Below is a small trained network, with its code and all its weights. Each question gives an input and a target symbol and asks what happens when units are switched off, that is, made to give their printed mean instead of their output.

import numpy as np


def w(rows, s, z=0):
    codes = np.array(rows[::2]) - 128.0
    scale = np.full(codes.shape[1], s)
    scale[-1] = z or s
    return codes * scale


def f(y):
    return y / 2 * (1 + np.tanh(0.7978845608 * (y + 0.044715 * y**3)))


def softmax(a):
    e = np.exp(a - a.max(-1, keepdims=True))
    return e / e.sum(-1, keepdims=True)


def log_softmax(a):
    a = a - a.max(-1, keepdims=True)
    return a - np.log(np.exp(a).sum(-1, keepdims=True))


def net(x, mask):
    ids = ['Θγζλμπψ'.index(c) for c in x.split()]
    T = len(ids)
    res = E[ids] + P[:T]
    r = res
    for j in range(2):
        rows = slice(3 * j, 3 * j + 3)
        q, k, v = (r @ M[0][rows].T for M in (Q, K, V))
        z = softmax(np.where(np.tri(T) > 0, q @ k.T / 3**0.5, -1e9)) @ v
        o = O[0][rows]
        res = res + np.where(mask[j], z, o[:, -1]) @ o[:, :-1]
    y = f(res @ A[0][:, :-1].T + A[0][:, -1])
    res = res + np.where(mask[2:14], y, B[0][:, -1]) @ B[0][:, :-1]
    return log_softmax(res[-1] @ U[:, :-1].T + U[:, -1])


Q, K, V, O, A, B = {}, {}, {}, {}, {}, {}
E = w([
[188,108,108,104,127,38,52,116,196,160],'Θ',
[173,125,83,149,125,2,90,171,132,144],'γ',
[77,138,125,138,95,66,103,172,194,135],'ζ',
[108,85,124,61,101,126,22,109,139,207],'λ',
[83,103,49,122,64,146,123,118,126,201],'μ',
[153,137,123,65,127,124,120,135,171,212],'π',
[112,126,46,143,104,70,129,188,79,181],'ψ',
],0.0096)
P = w([
[163,107,173,186,188,178,123,131,95,92],'0',
[84,206,106,127,142,113,111,80,142,129],'1',
[128,110,130,149,180,171,101,191,150,145],'2',
[97,215,106,122,132,122,121,86,144,128],'3',
[127,119,144,140,124,163,121,182,141,128],'4',
[94,215,102,123,126,121,113,89,145,132],'5',
[122,113,156,139,92,143,142,165,135,134],'6',
[95,214,106,120,132,121,124,88,142,133],'7',
[115,110,163,129,65,123,161,150,124,133],'8',
[94,216,108,118,130,121,122,85,145,137],'9',
[107,102,171,123,37,103,183,136,116,141],'10',
[91,216,98,114,132,116,110,89,139,141],'11',
[98,91,175,114,5,77,206,122,109,153],'12',
],0.014)
Q[0] = w([
[211,93,200,102,164,110,208,253,107,165],'head 1',
[243,231,37,26,122,125,109,66,94,225],'head 1',
[99,26,178,126,172,42,40,158,80,56],'head 1',
[45,200,85,91,121,153,93,95,148,193],'head 2',
[101,111,72,182,126,136,174,176,62,95],'head 2',
[140,36,188,109,113,222,161,134,118,123],'head 2',
],0.031)
K[0] = w([
[145,208,144,79,162,108,160,140,203,185],'head 1',
[253,134,159,121,138,152,153,74,34,145],'head 1',
[90,147,138,105,113,23,36,134,134,117],'head 1',
[95,114,138,145,140,186,146,81,115,129],'head 2',
[102,155,76,174,116,129,158,168,84,130],'head 2',
[109,125,117,85,99,169,110,131,132,163],'head 2',
],0.045)
V[0] = w([
[146,197,186,136,113,111,228,219,92,138],'head 1',
[154,136,235,137,106,56,107,195,133,157],'head 1',
[219,104,81,209,87,127,155,79,222,129],'head 1',
[53,222,145,201,190,131,48,117,124,68],'head 2',
[76,176,198,179,66,192,181,213,254,63],'head 2',
[47,82,133,155,37,82,119,146,110,119],'head 2',
],0.014)
O[0] = w([
[39,169,63,247,96,186,101,91,202,94,46],'head 1',
[194,66,86,172,111,207,199,150,247,108,253],'head 1',
[20,17,176,54,202,114,126,116,128,107,186],'head 1',
[160,121,197,141,102,101,200,81,152,186,235],'head 2',
[231,95,185,57,133,2,61,60,84,111,95],'head 2',
[187,167,200,155,199,100,118,128,162,206,130],'head 2',
],0.0065,0.0035)
A[0] = w([
[128,153,93,141,169,158,122,122,170,119,3],'neuron 1',
[141,96,171,131,104,146,149,96,84,98,91],'neuron 2',
[128,107,133,117,124,135,121,166,125,89,75],'neuron 3',
[138,126,144,111,97,95,142,89,125,121,58],'neuron 4',
[109,127,98,64,149,112,153,119,130,82,9],'neuron 5',
[102,192,97,123,129,130,108,85,108,107,69],'neuron 6',
[130,206,118,144,142,160,103,93,135,93,15],'neuron 7',
[130,172,96,90,100,140,122,90,109,43,56],'neuron 8',
[178,117,136,145,195,130,80,132,110,127,113],'neuron 9',
[188,155,118,146,252,175,61,135,120,102,66],'neuron 10',
[125,170,135,95,101,100,165,89,107,105,64],'neuron 11',
[112,201,134,102,156,125,122,75,87,87,59],'neuron 12',
],0.024,0.007)
B[0] = w([
[121,92,133,138,159,139,114,104,78,97,213],'neuron 1',
[95,115,103,141,163,130,109,113,128,105,141],'neuron 2',
[113,158,127,167,127,139,147,91,121,177,143],'neuron 3',
[119,122,107,131,135,104,156,105,97,142,254],'neuron 4',
[124,142,157,135,93,109,123,137,100,63,166],'neuron 5',
[159,201,150,118,165,111,131,120,128,120,206],'neuron 6',
[171,169,156,111,91,158,152,107,139,133,166],'neuron 7',
[161,74,84,90,190,82,142,168,128,118,155],'neuron 8',
[107,130,116,141,113,173,122,139,140,116,211],'neuron 9',
[101,79,125,156,176,120,169,55,109,79,164],'neuron 10',
[144,138,129,136,170,130,97,141,148,149,214],'neuron 11',
[4,128,124,146,102,104,131,122,146,113,148],'neuron 12',
],0.022,0.0056)
U = w([
[140,95,99,155,173,177,110,112,95,85,150],'Θ',
[185,117,194,61,4,76,144,161,61,117,184],'γ',
[134,171,150,99,132,97,95,129,113,120,46],'ζ',
[198,179,168,100,123,134,141,109,86,112,67],'λ',
[189,142,118,67,143,99,126,156,88,88,58],'μ',
[190,106,144,86,83,32,164,71,52,168,105],'π',
[207,155,122,76,85,169,45,250,187,187,253],'ψ',
],0.0043,0.0068)

Each question gives the input, a string of symbols that net reads in full, and the target symbol t.
The units are the heads (3 rows each of Q, K, V and O) and the neurons (one row each of A and B). Each row of codes is followed by its name. A weight is (code - 128) times the scale printed after its matrix; where a second scale follows, it is the last column's (O, A, B and U).
mask holds one flag per unit, heads first, then neurons. A switched-off unit (its flag False) gives its mean, the last column of its rows in O or B, instead of its output. The means were averaged over made-up inputs and are rounded, as every weight is.
A unit's drop is (log p(t) with every unit on - log p(t) with that unit switched off) / (log p(t) with every unit on - log p(t) with every unit switched off).
The circuit of an input: a set's keep is (log p(t) with only the set's units on - log p(t) with every unit switched off) / (log p(t) with every unit on - log p(t) with every unit switched off). Starting from the 12 units with the biggest drops (on a tie, the unit counted first), units are removed one at a time, each time the one whose removal leaves the highest keep (on an exact tie, the one counted first), for as long as the keep stays at least 0.8.
circuit, biggest first: the units of the circuit, biggest drop first
most important unit: the unit with the biggest drop
k most important neurons: the k neurons with the biggest drops, biggest first
drop of u: that unit's drop, to one decimal
input ζ ζ π λ π π ψ π, target π: circuit, biggest first	head 2; neuron 4
input ζ λ ζ Θ ζ μ ζ ζ μ, target ψ: circuit, biggest first	neuron 4; head 2; neuron 1
input ζ μ ζ λ, target π: circuit, biggest first	head 2; neuron 4
input Θ ζ μ Θ ψ μ ζ λ π λ ψ, target ψ: circuit, biggest first	head 2; neuron 4; neuron 10
input Θ Θ ζ μ λ Θ λ μ λ, target ψ: circuit, biggest first	head 2; neuron 10; neuron 4
input λ ζ γ ζ ζ ζ Θ ζ ζ Θ γ, target ψ: circuit, biggest first	head 2; neuron 4
input Θ ζ γ λ ψ γ γ λ Θ Θ μ, target Θ: circuit, biggest first	head 2; neuron 10; neuron 9
input π γ γ ζ Θ ψ ζ Θ ζ ζ, target μ: circuit, biggest first	head 2; neuron 8; neuron 6
input Θ ζ γ γ γ ψ π λ Θ, target ψ: 2 most important neurons	neuron 4; neuron 1
input μ μ π ζ γ λ, target ζ: circuit, biggest first	head 1; neuron 12; neuron 6
input γ π ζ ζ μ λ Θ ζ Θ γ ψ λ, target Θ: most important unit	head 1
input π ψ λ γ ψ ζ Θ π ζ π Θ λ μ, target Θ: 2 most important neurons	neuron 10; neuron 9
input ψ μ ζ ζ λ Θ, target λ: circuit, biggest first	head 1; neuron 7; neuron 6
input ψ ζ γ ψ γ Θ ψ ζ ζ ζ Θ, target ψ: 2 most important neurons	neuron 9; neuron 10
input μ Θ Θ ζ γ ζ λ, target Θ: 2 most important neurons	neuron 10; neuron 9
input Θ ψ ζ π ζ λ Θ π λ Θ π, target ψ: 3 most important neurons	neuron 4; neuron 1; neuron 10
input μ λ γ Θ λ π Θ Θ ψ γ ζ, target Θ: most important neuron	neuron 1
input ζ π π Θ μ ζ Θ μ, target π: drop of head 2	1.4
input μ Θ ζ ψ π Θ ζ Θ ψ ζ μ λ μ, target ψ: drop of head 2	1.3
input ψ λ ζ ψ γ γ ζ μ, target λ: most important unit	head 1
